Here is a tiny trained network, its code and every weight. The questions are about switching its units off for an input and a class, where a switched-off unit gives its printed mean instead of its output.

import numpy as np


def w(rows, s, z=0):
    codes = np.array(rows[::2]) - 128.0
    scale = np.full(codes.shape[1], s)
    scale[-1] = z or s
    return codes * scale


def norm(h):
    return h / np.sqrt((h * h).mean(-1, keepdims=True) + 1e-5)


def f(y):
    return y / 2 * (1 + np.tanh(0.7978845608 * (y + 0.044715 * y**3)))


def log_softmax(a):
    a = a - a.max(-1, keepdims=True)
    return a - np.log(np.exp(a).sum(-1, keepdims=True))


def net(x, mask):
    res = np.array(x, float).reshape(1, 8) / 4 @ E
    u = 0
    for l in range(3):
        y = f(norm(res) @ A[l][:, :-1].T + A[l][:, -1])
        res = res + np.where(mask[u : u + 5], y, B[l][:, -1]) @ B[l][:, :-1]
        u += 5
    return log_softmax(norm(res)[-1] @ U[:, :-1].T + U[:, -1])


A, B = {}, {}
E = w([
[172,139,90,143,112,126,223,31,47],'x0',
[104,152,86,97,177,94,107,198,56],'x1',
[101,168,175,118,100,149,148,90,71],'x2',
[61,199,70,117,121,179,182,145,157],'x3',
[101,116,109,187,147,141,83,174,71],'x4',
[133,77,196,129,75,254,122,98,82],'x5',
[143,94,121,164,147,121,29,143,78],'x6',
[129,178,110,156,40,137,87,87,160],'x7',
],0.0071)
A[0] = w([
[176,197,101,109,152,107,120,191,113,70],'0.n0',
[194,74,133,149,142,65,80,94,120,101],'0.n1',
[103,255,91,173,87,73,62,145,170,2],'0.n2',
[117,144,191,80,128,131,124,132,112,134],'0.n3',
[2,191,173,5,158,148,108,148,106,32],'0.n4',
],0.0065,0.0033)
B[0] = w([
[4,39,84,179,122,77,76,193,156,176],'0.n0',
[135,54,56,77,2,54,100,100,155,222],'0.n1',
[106,165,118,193,18,219,1,79,186,251],'0.n2',
[2,167,96,254,36,56,146,192,132,165],'0.n3',
[180,101,165,228,4,28,174,175,135,224],'0.n4',
],0.0075,0.0022)
A[1] = w([
[66,89,78,126,198,84,127,231,146,125],'1.n0',
[54,158,220,105,140,178,115,227,95,126],'1.n1',
[177,183,174,129,120,121,223,47,51,67],'1.n2',
[196,2,158,112,124,112,43,38,131,71],'1.n3',
[119,122,152,117,49,133,240,56,194,5],'1.n4',
],0.0072,0.0028)
B[1] = w([
[164,104,138,116,177,89,169,137,121,245],'1.n0',
[251,132,92,142,105,120,120,130,153,203],'1.n1',
[131,130,138,131,172,182,134,104,90,254],'1.n2',
[178,86,150,161,80,66,124,81,125,255],'1.n3',
[71,88,94,50,115,196,138,143,141,252],'1.n4',
],0.014,0.0041)
A[2] = w([
[85,179,106,154,128,134,153,61,2,7],'2.n0',
[90,220,41,74,118,89,137,120,176,250],'2.n1',
[119,210,56,153,102,132,177,44,35,163],'2.n2',
[179,161,159,87,119,215,124,139,133,76],'2.n3',
[86,233,57,197,166,122,112,194,153,49],'2.n4',
],0.009,0.0022)
B[2] = w([
[224,157,141,207,138,114,59,135,61,214],'2.n0',
[78,174,90,215,125,62,20,122,70,232],'2.n1',
[254,59,172,117,159,135,110,179,102,254],'2.n2',
[121,167,195,122,161,166,207,101,170,199],'2.n3',
[52,149,157,98,10,90,110,74,185,208],'2.n4',
],0.0087,0.0047)
U = w([
[215,141,149,149,166,215,137,147,62,183],'0',
[103,117,93,80,251,56,179,218,146,5],'1',
[6,228,96,140,60,148,83,155,215,116],'2',
[187,87,147,183,64,2,73,137,126,228],'3',
[113,82,168,23,98,231,213,79,182,49],'4',
],0.014,0.0025)

Each question gives the input, the list of numbers given to net, and the class t.
The units are the neurons (one row each of A and B). Each row of codes is followed by its name. A weight is (code - 128) times the scale printed after its matrix; where a second scale follows, it is the last column's (A, B and U).
mask holds one flag per neuron, layer by layer. A switched-off neuron (its flag False) gives its mean, the last column of its row in B, instead of its output. The means were averaged over made-up inputs and are rounded, as every weight is.
A unit's drop is (log p(t) with every unit on - log p(t) with that unit switched off) / (log p(t) with every unit on - log p(t) with every unit switched off).
The circuit of an input: a set's keep is (log p(t) with only the set's units on - log p(t) with every unit switched off) / (log p(t) with every unit on - log p(t) with every unit switched off). Starting from the 12 units with the biggest drops (on a tie, the unit counted first), units are removed one at a time, each time the one whose removal leaves the highest keep (on an exact tie, the one counted first), for as long as the keep stays at least 0.8.
circuit, biggest first: the units of the circuit, biggest drop first
unit that matters most: the unit with the biggest drop
top k neurons: the k neurons with the biggest drops, biggest first
top k neurons in layer l: the k neurons of layer l with the biggest drops, biggest first
drop when u is switched off: that unit's drop, to one decimal
input [2,7,6,-6,1,-2,-5,-8], class 1: circuit, biggest first => [1.n3]
input [2,8,-2,4,-3,6,8,-6], class 1: circuit, biggest first => [1.n0, 0.n2, 1.n2]
input [-4,8,-3,2,6,4,6,-4], class 1: circuit, biggest first => [1.n0, 2.n0]
input [-5,1,4,-3,5,-2,1,3], class 2: circuit, biggest first => [0.n2, 2.n2]
input [8,7,4,-8,-1,-5,-4,-7], class 0: top 2 neurons => [1.n2, 2.n0]
input [8,0,-8,-3,-1,-2,-4,-2], class 0: circuit, biggest first => [1.n2, 2.n4]
input [1,-3,3,-8,2,5,-6,-3], class 4: top 2 neurons => [1.n4, 2.n1]
input [-8,5,-3,-8,7,-5,2,-4], class 1: circuit, biggest first => [1.n0, 2.n1]
input [6,-6,-1,0,0,-2,3,-5], class 4: top 2 neurons in layer 0 => [0.n1, 0.n0]
input [-6,0,3,-3,-3,0,-7,-7], class 1: top 2 neurons => [1.n3, 0.n2]
input [8,-1,7,7,-5,0,1,2], class 0: top 2 neurons in layer 2 => [2.n0, 2.n2]
input [5,1,3,7,-7,0,4,3], class 0: top 2 neurons => [2.n0, 2.n2]
input [6,-2,-6,4,-5,-6,1,6], class 2: top 2 neurons => [1.n3, 1.n4]
input [8,-1,-2,3,-6,-6,-2,5], class 0: unit that matters most => 2.n2
input [0,1,3,-3,8,-1,-8,-2], class 0: top 2 neurons => [0.n1, 0.n2]
input [3,4,-3,-2,0,-5,6,-6], class 1: top 2 neurons => [1.n0, 0.n2]
input [2,1,1,4,3,-7,5,7], class 2: drop when 0.n2 is switched off => 0.2
input [-2,-8,-2,-6,-8,-5,-6,-5], class 4: drop when 1.n4 is switched off => 0.3
input [3,-7,7,-7,-8,-4,-5,5], class 4: drop when 1.n4 is switched off => 0.3
input [8,3,-2,-5,2,0,-4,3], class 0: circuit, biggest first => [1.n2]
input [7,-3,7,-2,-2,-7,1,-4], class 0: drop when 0.n3 is switched off => 0.0
